Below are the code and all the weights of a small trained network. Each question names an input and a class and asks about switching units off, where a switched-off unit gives its printed mean instead of its output.

import numpy as np


def w(rows, s, z=0):
    codes = np.array(rows[::2]) - 128.0
    scale = np.full(codes.shape[1], s)
    scale[-1] = z or s
    return codes * scale


def f(y):
    return np.maximum(y, 0)


def log_softmax(a):
    a = a - a.max(-1, keepdims=True)
    return a - np.log(np.exp(a).sum(-1, keepdims=True))


def net(x, mask):
    res = np.array(x, float).reshape(1, 7) / 4 @ E
    y = f(res @ A[0][:, :-1].T + A[0][:, -1])
    res = res + np.where(mask, y, B[0][:, -1]) @ B[0][:, :-1]
    return log_softmax(res[-1] @ U[:, :-1].T + U[:, -1])


A, B = {}, {}
E = w([
[130,128,128],'x0',
[223,40,115],'x1',
[128,129,128],'x2',
[128,130,129],'x3',
[127,127,128],'x4',
[46,49,130],'x5',
[151,144,245],'x6',
],0.011)
A[0] = w([
[102,170,102,101],'n0',
[71,193,91,182],'n1',
[96,179,254,145],'n2',
[165,15,32,137],'n3',
[139,88,198,202],'n4',
[133,175,57,118],'n5',
[48,30,46,138],'n6',
[106,110,63,150],'n7',
[153,131,119,90],'n8',
[120,156,122,108],'n9',
[90,162,8,176],'n10',
[254,152,75,132],'n11',
[87,68,226,101],'n12',
[206,141,211,91],'n13',
[138,89,170,217],'n14',
[83,107,86,59],'n15',
[164,87,78,168],'n16',
[117,203,180,94],'n17',
[17,114,165,166],'n18',
[130,138,152,122],'n19',
[82,77,139,252],'n20',
[61,125,135,162],'n21',
[122,148,196,127],'n22',
[86,124,192,73],'n23',
],0.014,0.0028)
B[0] = w([
[148,103,153,157],'n0',
[177,121,184,187],'n1',
[225,163,41,208],'n2',
[2,78,181,249],'n3',
[211,84,148,175],'n4',
[130,75,164,171],'n5',
[72,206,214,237],'n6',
[108,152,138,182],'n7',
[123,120,95,142],'n8',
[119,123,142,143],'n9',
[167,100,182,212],'n10',
[50,47,104,215],'n11',
[216,121,203,179],'n12',
[182,44,32,196],'n13',
[179,77,144,166],'n14',
[121,175,154,166],'n15',
[74,100,140,189],'n16',
[146,121,111,180],'n17',
[174,238,171,192],'n18',
[144,139,106,143],'n19',
[131,195,205,179],'n20',
[149,182,150,168],'n21',
[174,136,76,168],'n22',
[188,169,126,161],'n23',
],0.016)
U = w([
[156,10,216,253],'0',
[14,49,88,165],'1',
[92,128,175,65],'2',
[55,73,177,64],'3',
[119,139,20,166],'4',
[137,1,119,63],'5',
[155,102,160,60],'6',
],0.0081,0.0057)

Each question gives the input, the list of numbers given to net, and the class t.
The units are the neurons (one row each of A and B). Each row of codes is followed by its name. A weight is (code - 128) times the scale printed after its matrix; where a second scale follows, it is the last column's (A, B and U).
mask holds one flag per neuron, in row order. A switched-off neuron (its flag False) gives its mean, the last column of its row in B, instead of its output. The means were averaged over made-up inputs and are rounded, as every weight is.
A unit's drop is (log p(t) with every unit on - log p(t) with that unit switched off) / (log p(t) with every unit on - log p(t) with every unit switched off).
The circuit of an input: a set's keep is (log p(t) with only the set's units on - log p(t) with every unit switched off) / (log p(t) with every unit on - log p(t) with every unit switched off). Starting from the 12 units with the biggest drops (on a tie, the unit counted first), units are removed one at a time, each time the one whose removal leaves the highest keep (on an exact tie, the one counted first), for as long as the keep stays at least 0.8.
units of the circuit, in order: the units of the circuit, biggest drop first
top k neurons: the k neurons with the biggest drops, biggest first
drop of u: that unit's drop, to one decimal
input [8,1,5,4,-6,-6,-8], class 1: units of the circuit, in order => (n11, n12)
input [-7,1,4,-7,8,8,-5], class 3: units of the circuit, in order => (n3)
input [-5,-4,-2,-2,-1,0,4], class 4: units of the circuit, in order => (n2, n10, n3)
input [0,6,-2,-7,8,-8,1], class 5: units of the circuit, in order => (n13, n6)
input [4,-3,3,-7,3,5,8], class 6: top 2 neurons => (n12, n2)
input [-8,-1,7,3,-1,1,7], class 6: units of the circuit, in order => (n2, n3)
input [-1,-8,-1,-6,-2,4,-8], class 2: top 2 neurons => (n6, n18)
input [-5,-3,5,-3,7,2,0], class 2: top 2 neurons => (n13, n4)
input [6,1,8,2,0,5,-6], class 3: top 2 neurons => (n3, n2)
input [2,-8,-5,-7,0,2,-8], class 2: top 2 neurons => (n6, n18)
input [-4,8,4,-6,-7,-1,6], class 5: top 2 neurons => (n13, n6)
input [2,-8,-4,4,-5,6,-1], class 2: top 2 neurons => (n6, n13)
input [1,0,-5,0,-3,-7,1], class 4: top 2 neurons => (n3, n10)
input [4,0,-3,-7,1,6,-6], class 2: units of the circuit, in order => (n6)
input [5,3,-2,-1,-5,-6,1], class 5: drop of n13 => 0.1
input [8,0,-1,6,7,0,8], class 4: drop of n2 => 0.5
input [8,-4,6,-4,-3,0,7], class 4: drop of n2 => 0.3
input [-1,-8,-3,-2,-5,-1,6], class 4: drop of n2 => 0.4
